Below is a small trained network, with its code and all its weights. Each question gives an input and a target symbol and asks what happens when units are switched off, that is, made to give their printed mean instead of their output.

import numpy as np


def w(rows, s, z=0):
    codes = np.array(rows[::2]) - 128.0
    scale = np.full(codes.shape[1], s)
    scale[-1] = z or s
    return codes * scale


def f(y):
    return y / 2 * (1 + np.tanh(0.7978845608 * (y + 0.044715 * y**3)))


def softmax(a):
    e = np.exp(a - a.max(-1, keepdims=True))
    return e / e.sum(-1, keepdims=True)


def log_softmax(a):
    a = a - a.max(-1, keepdims=True)
    return a - np.log(np.exp(a).sum(-1, keepdims=True))


def net(x, mask):
    ids = ['ΓΔΞΣΨαβεζηθλτω'.index(c) for c in x.split()]
    T = len(ids)
    res = E[ids] + P[:T]
    u = 0
    for l in range(2):
        q, k, v = (res @ M[l].T for M in (Q, K, V))
        z = softmax(np.where(np.tri(T) > 0, q @ k.T / 2**0.5, -1e9)) @ v
        res = res + np.where(mask[u], z, O[l][:, -1]) @ O[l][:, :-1]
        u += 1
        y = f(res @ A[l][:, :-1].T + A[l][:, -1])
        res = res + np.where(mask[u : u + 8], y, B[l][:, -1]) @ B[l][:, :-1]
        u += 8
    return log_softmax(res[-1] @ U[:, :-1].T + U[:, -1])


Q, K, V, O, A, B = {}, {}, {}, {}, {}, {}
E = w([
[152,173,156,69,120,190,67,156],'Γ',
[115,75,153,83,166,210,103,101],'Δ',
[122,130,130,72,193,139,143,107],'Ξ',
[70,80,171,98,57,75,125,186],'Σ',
[107,106,247,160,128,124,139,101],'Ψ',
[209,159,62,36,129,113,147,144],'α',
[64,139,93,158,184,130,71,86],'β',
[136,159,128,109,164,85,166,117],'ε',
[137,64,105,102,118,118,146,103],'ζ',
[70,150,40,145,97,126,144,199],'η',
[161,32,135,187,96,186,129,52],'θ',
[143,41,205,105,113,158,186,112],'λ',
[162,202,162,152,87,166,73,152],'τ',
[120,138,49,143,88,33,94,121],'ω',
],0.016)
P = w([
[159,60,141,169,141,73,10,219],'0',
[113,110,183,133,161,154,165,138],'1',
[134,128,138,196,160,179,204,188],'2',
[126,204,163,76,40,135,135,115],'3',
[131,113,143,119,138,140,144,134],'4',
[158,135,118,190,150,162,209,177],'5',
[127,185,138,62,37,100,136,96],'6',
[138,121,128,113,123,135,131,135],'7',
[170,142,103,188,142,153,207,178],'8',
[126,171,121,56,27,83,132,90],'9',
[134,120,112,112,114,133,115,133],'10',
[178,140,99,185,140,151,208,177],'11',
[122,164,110,51,27,73,128,86],'12',
[133,120,110,110,111,129,108,134],'13',
],0.012)
Q[0] = w([
[15,133,118,75,109,130,180,254],'0.h0',
[70,191,48,154,117,216,176,44],'0.h0',
],0.013)
K[0] = w([
[71,109,93,39,164,105,178,250],'0.h0',
[76,132,37,147,190,161,95,96],'0.h0',
],0.012)
V[0] = w([
[109,129,1,72,19,100,149,39],'0.h0',
[118,68,70,150,160,189,108,194],'0.h0',
],0.0069)
O[0] = w([
[2,94,181,147,147,219,112,166,49],'0.h0',
[248,101,104,170,81,128,188,97,250],'0.h0',
],0.0058,0.0015)
A[0] = w([
[112,129,72,175,249,140,189,130,131],'0.n0',
[152,120,166,101,195,156,170,146,8],'0.n1',
[151,176,91,168,200,208,147,113,32],'0.n2',
[127,112,162,118,193,116,90,41,96],'0.n3',
[80,170,114,226,185,109,188,139,34],'0.n4',
[144,113,77,161,130,97,136,150,253],'0.n5',
[119,187,166,93,136,89,101,112,200],'0.n6',
[69,168,152,118,125,188,158,113,83],'0.n7',
],0.016,0.0045)
B[0] = w([
[127,59,2,221,120,59,61,47,224],'0.n0',
[146,114,164,21,130,201,139,142,159],'0.n1',
[99,225,168,147,69,168,58,150,177],'0.n2',
[118,146,153,90,35,164,134,237,161],'0.n3',
[158,221,147,106,210,156,184,229,174],'0.n4',
[172,148,191,82,129,126,142,155,253],'0.n5',
[144,73,121,166,119,149,69,72,214],'0.n6',
[237,186,112,120,134,60,154,96,164],'0.n7',
],0.014,0.0064)
Q[1] = w([
[136,129,158,64,197,108,38,125],'1.h0',
[249,22,93,78,155,188,15,131],'1.h0',
],0.014)
K[1] = w([
[76,175,103,36,117,136,121,58],'1.h0',
[14,172,114,144,69,172,197,9],'1.h0',
],0.015)
V[1] = w([
[182,20,123,133,165,24,95,172],'1.h0',
[2,136,103,134,82,197,202,14],'1.h0',
],0.0044)
O[1] = w([
[118,111,117,106,140,46,115,121,193],'1.h0',
[200,124,111,176,127,253,192,131,2],'1.h0',
],0.0043,0.0072)
A[1] = w([
[129,158,82,163,87,113,151,89,1],'1.n0',
[146,155,123,120,207,168,102,129,68],'1.n1',
[87,130,233,153,133,135,173,129,81],'1.n2',
[111,106,147,131,134,99,250,130,81],'1.n3',
[89,122,121,124,79,160,151,43,92],'1.n4',
[129,168,157,206,177,169,122,86,15],'1.n5',
[116,148,137,181,59,110,210,166,93],'1.n6',
[152,103,67,76,172,132,176,159,74],'1.n7',
],0.016,0.0054)
B[1] = w([
[148,102,176,76,180,109,97,162,232],'1.n0',
[108,65,129,55,124,199,183,102,185],'1.n1',
[102,220,109,147,231,102,138,81,192],'1.n2',
[157,29,142,111,94,82,63,245,199],'1.n3',
[124,159,59,79,124,130,138,172,254],'1.n4',
[90,145,155,162,64,106,149,85,197],'1.n5',
[138,139,57,159,110,251,71,67,188],'1.n6',
[60,136,140,165,128,117,220,117,227],'1.n7',
],0.017,0.0051)
U = w([
[121,22,168,78,152,186,71,74,60],'Γ',
[108,135,203,100,86,194,110,167,52],'Δ',
[80,112,61,62,32,119,96,139,2],'Ξ',
[7,88,147,114,113,99,70,83,133],'Σ',
[136,164,153,149,155,135,114,99,199],'Ψ',
[116,110,133,121,108,125,175,78,118],'α',
[102,87,134,168,139,157,37,187,91],'β',
[183,42,82,199,166,90,134,59,239],'ε',
[103,33,142,163,77,154,111,152,196],'ζ',
[115,151,83,205,86,90,153,171,108],'η',
[149,104,102,177,130,188,127,147,185],'θ',
[124,117,154,109,181,151,120,171,84],'λ',
[129,101,156,199,43,133,119,92,194],'τ',
[254,180,136,61,91,66,136,121,182],'ω',
],0.0071,0.003)

Each question gives the input, a string of symbols that net reads in full, and the target symbol t.
The units are the heads (2 rows each of Q, K, V and O) and the neurons (one row each of A and B). Each row of codes is followed by its name. A weight is (code - 128) times the scale printed after its matrix; where a second scale follows, it is the last column's (O, A, B and U).
mask holds one flag per unit, layer by layer, with each layer's heads first. A switched-off unit (its flag False) gives its mean, the last column of its rows in O or B, instead of its output. The means were averaged over made-up inputs and are rounded, as every weight is.
A unit's drop is (log p(t) with every unit on - log p(t) with that unit switched off) / (log p(t) with every unit on - log p(t) with every unit switched off).
The circuit of an input: a set's keep is (log p(t) with only the set's units on - log p(t) with every unit switched off) / (log p(t) with every unit on - log p(t) with every unit switched off). Starting from the 12 units with the biggest drops (on a tie, the unit counted first), units are removed one at a time, each time the one whose removal leaves the highest keep (on an exact tie, the one counted first), for as long as the keep stays at least 0.8.
units of the circuit, in order: the units of the circuit, biggest drop first
unit that matters most: the unit with the biggest drop
top k neurons: the k neurons with the biggest drops, biggest first
drop when u is switched off: that unit's drop, to one decimal
input ε α β α ζ η θ, target ω: units of the circuit, in order : [0.n7, 0.h0]
input Σ Ξ Ψ τ ω Σ θ ζ, target ζ: top 2 neurons : [0.n2, 0.n0]
input ζ Ξ Ψ θ θ β Γ β η, target θ: units of the circuit, in order : [0.n4, 1.n6]
input β ζ λ Ψ Σ Ψ β, target Ξ: top 4 neurons : [1.n4, 0.n4, 0.n7, 0.n6]
input Σ θ Δ, target Ξ: unit that matters most : 0.n0
input Δ Σ ζ ε Σ ω, target η: top 3 neurons : [1.n7, 0.n4, 0.n6]
input ω τ β Δ Ψ ζ α Σ τ Δ, target Ξ: units of the circuit, in order : [0.n5, 1.n4]
input ζ η λ ζ Σ Ξ ε ζ β ε, target Ξ: units of the circuit, in order : [1.n4, 0.n6, 0.n4]
input η τ τ, target Ψ: units of the circuit, in order : [1.n2, 0.n0, 0.n2]
input β η ε Σ ζ β, target Σ: top 4 neurons : [0.n0, 1.n5, 0.n2, 1.n0]
input β Σ α λ Δ, target Δ: units of the circuit, in order : [0.n3, 0.n0]
input λ Ψ β Γ Σ, target Σ: top 4 neurons : [0.n0, 0.n1, 0.n5, 0.n6]
input ω λ β τ ω τ, target Ψ: top 3 neurons : [0.n0, 1.n2, 0.n2]
input ε λ θ η, target ω: unit that matters most : 0.n7
input ζ Σ τ α Σ Δ λ Ψ, target Ψ: units of the circuit, in order : [0.n0, 1.n2]
input ω Δ ζ Ξ θ η ζ ω Γ ζ Ξ Γ θ, target Ξ: top 3 neurons : [1.n4, 0.n5, 0.n4]
input θ ω η β ζ Γ, target Δ: units of the circuit, in order : [0.n2, 0.n0]
input Δ ζ Σ η α Σ Δ ε, target ε: units of the circuit, in order : [0.n2, 0.n0, 1.n4]
input λ ω β Ξ ζ Ξ Σ α, target α: top 3 neurons : [1.n7, 0.n2, 0.n0]
input α ζ Ψ, target λ: top 3 neurons : [0.n4, 0.n6, 1.n2]
input ω ε ζ β Σ λ, target ζ: unit that matters most : 1.n3
input ε Ξ λ Ψ τ θ, target τ: top 2 neurons : [0.n2, 1.n5]
input η Σ β ζ Ξ Σ η α Ψ, target λ: top 3 neurons : [0.n4, 1.n2, 1.n3]
input ω τ ε θ ε ζ η λ, target λ: top 4 neurons : [0.n0, 1.n2, 1.n3, 0.n1]
input α τ θ β Γ, target Γ: top 2 neurons : [0.n0, 1.n1]
input λ ζ ζ ζ ζ η τ ζ Ξ Γ η τ λ λ, target λ: top 2 neurons : [0.n0, 1.n2]
input Γ ζ Δ Σ τ ζ ε ζ α θ Ξ, target Ξ: unit that matters most : 0.n4
input Ψ Ψ λ ζ Ξ Δ Γ β, target β: drop when 1.n5 is switched off : 0.1
